After every row comes one of two labels: whether the row has a hidden trait. Each part has its own trait and labels.
(in the rows, 128 means zero)
[120 140 127 132 137 118 123 128 126 124 128 128 131 118 125 127 130 127
 134 130 130 121 142 129 126 120 133 126 138 121 133 135 124 131 123] | qm
[130  45 219 109 130 216 125 152 116 113 140 130 151  35 136 108 250  86
 117 138 151 148 112 172 115 192 189 126 114 244 133 164  89 130 118] | Tj
[129  46  96 112 157 187 150 126 134  58 145 117 132 110 140 102 145 129
 113 126 120 106 165 151 110 129 103 120  78 250 147 121 145 136  97] | Tj
[175 141 128 127 145 112 129 144 138 122 124 127 137 117 122 136 122 120
 163 124 143 141 123 133 122 130 133 117 107 143 141 131 144 120 104] | Tj
[223 128 157 131 133 148 137 154 134 113 121 129 144  38 150 130 127 108
 163 113 142 151 125 139 123 112  85 115  98 239 146 102 147 124  87] | Tj
[ 85 154 174 138 118 207 138 125 129 162 132 129 113 135 153 122 113 119
 107 127 130 123 122 116 117 136 181 140 180 118 115 127 107 134 145] | Tj
[199 146 115 126 162  71 126 160 148 118 122 127 144  95 113 147 143 123
 197 124 153 134 135 134 110 118 128 106  90 131 156 132 168 118  75] | qm
[150 109  81 121 162  14 142 129 131 123 135 131 138  99 129 122  98 118
 131 129 122 128 153 148 132 149 233 121 185 135 136 136 137 133  91] | qm
